[128 = 0]
[134 117 131 127 125 115 120 126  76 123 125 132 147 125 126 125 132 130
 131 127 115 135] => (45)
[120 146 121 126 123 133 121 112 145 146 141 118  76 170 127 136 146 147
 122 119 136 131] => (47)
[125 142 112 137 147 135 117  96  89 118 165 122  48 201 109 116 155 135
 106 144 125 142] => (45)
[139 115 136 126 131 122 104 132  34 117 111 118 182 100 109 113 125 102
 131 138 114 130] => (47)
[130 136 131 117 126 126 122 124 103 127 128 125 138 136 121 133 135 108
 120 131 127 133] => (47)
[116 136 114 147 128 128 109 100 141 133 146 124  71 187 131 131 146 149
 139 117 134 131] => (47)
[147 128 137  97 116 120 112 147 114 133 108 103 249  67 128  92 127 112
 106 116 121 142] => (47)
[134 131 132 122 124 128 117 116  90 129 128 124 139 144 107 144 143 134
 125 132 121 132] => (47)
[159 130 122 106 108 124 111 148 120 132 105 142 252  54 124 147 118 118
 116 116 122 132] => (47)
[132 138 131 134 125 122 123 118 113 131 126 134 122 156 118  96 134 136
 131 122 122 132] => (45)
[126 124 124 135 128 123 111 123  90 123 134 124 124 150 121 125 130 119
 136 134 125 131] => (45)
[131 139 134 136 120 124 135 109 135 131 140 136 136 142 125 141 139 146
 130 121 134 138] => (45)

[126 119 134 125 129 123 127 132 133 132 126 125 130 135 125 129 129 132
 122 129 123 128] => (52)
[114 147 130 120 133 138 131 128 154 105 128 117 122 144 110 125 135 130
 129 133 106 126] => (55)
[127 125 132 125 130 126 129 130 134 129 129 126 132 124 121 132 136 138
 124 132 133 133] => (53)
[116 148 129 118 136 136 130 121 156  93 116 120 128 136 118 122 131 119
 132 131 103 117] => (55)
[129 135 131 124 139 136 134 125 151 112 125 126 111 145 106 132 137 134
 123 130 103 124] => (55)
[135 125 122 126 126 123 128 129 137 127 118 119 129 134 124 126 131 132
 132 123 122 126] => (59)
[127 124 131 127 125 126 128 128 129 126 125 125 130 129 125 128 134 130
 123 131 126 133] => (53)
[132 113 133 131 127 126 132 132 125 139 125 122 127 133 130 132 131 140
 122 129 124 133] => (52)
[126 135 130 117 131 131 130 129 155 117 129 115 114 145  99 127 142 138
 125 134 108 128] => (55)
[130 126 126 125 127 123 129 130 131 133 125 127 133 130 119 129 134 140
 129 129 134 129] => (53)
[133 110 135 122 129 119 130 128 127 135 121 126 130 134 127 128 131 136
 122 131 125 128] => (52)
[126 126 135 126 133 121 128 137 138 128 134 129 131 130 116 132 133 138
 124 130 128 131] => (59)
[130 125 127 126 132 125 132 129 134 135 126 126 133 131 113 132 138 149
 128 131 135 131] => (53)
[125 134 124 119 124 123 126 127 132 124 126 127 131 135 123 117 124 120
 134 127 124 120] => (59)
[129 126 131 115 134 128 135 121 127 139 132 132 121 133 118 122 129 139
 130 135 126 118] => (60)

[142 131 100 138  94 102 141 104 116  56 120  97 143 152 131 110 167 108
 122 159 118 141] => <60>
[115 125 108 133 108 114 138 111 130 104 120  99 140 117 132  90 183 127
 135 128 132 124] => <57>
[116 130  91 146  87  99 136 117 134  72 103 110 146 133 133 138 202 132
 146 132 117 125] => <69>
[145 116 124 127 121 142 130 125 134  69 118  85 150 199 159 140 184 120
 130 128 106 137] => <73>
[135 123 111 143  94  81 112 107 129  72 103 107 144 134 135 113 172 117
 126 143 111 113] => <59>
[156 122 114 128 109 109 139 115 131  79 123  79 132 157 140 131 193 132
 130 134 143  96] => <71>
[152 128 129 129 118 128 128 133 134  97 126 124 135 176 128 128 158 136
 135 135 133 131] => <54>
[158 132 131 138 106  96 126 116 123  90 116 107 148 167 129 143 201 115
 133 144 137 119] => <52>
[145 130 114 135 103  88 163  94 135  79 118 110 164 137 131 144 188 105
 122 116 124 114] => <61>
[150 141 131 131  95 114 137 119 136  80 116 112 141 183 133 149 193 121
 138 120 130 112] => <65>
[122 125 115 149 104 110 130 108 147  90 109 111 149 139 132 132 193 123
 133 131 113 115] => <76>
[150 127 112 143  96  69 158 102 133  53 109 104 155 120 128 128 203 103
 135 136 123  94] => <80>
[135 125 115 141  92 120 127  98 129  61 117  94 165 152 138 112 161 117
 133 137 104 148] => <45>
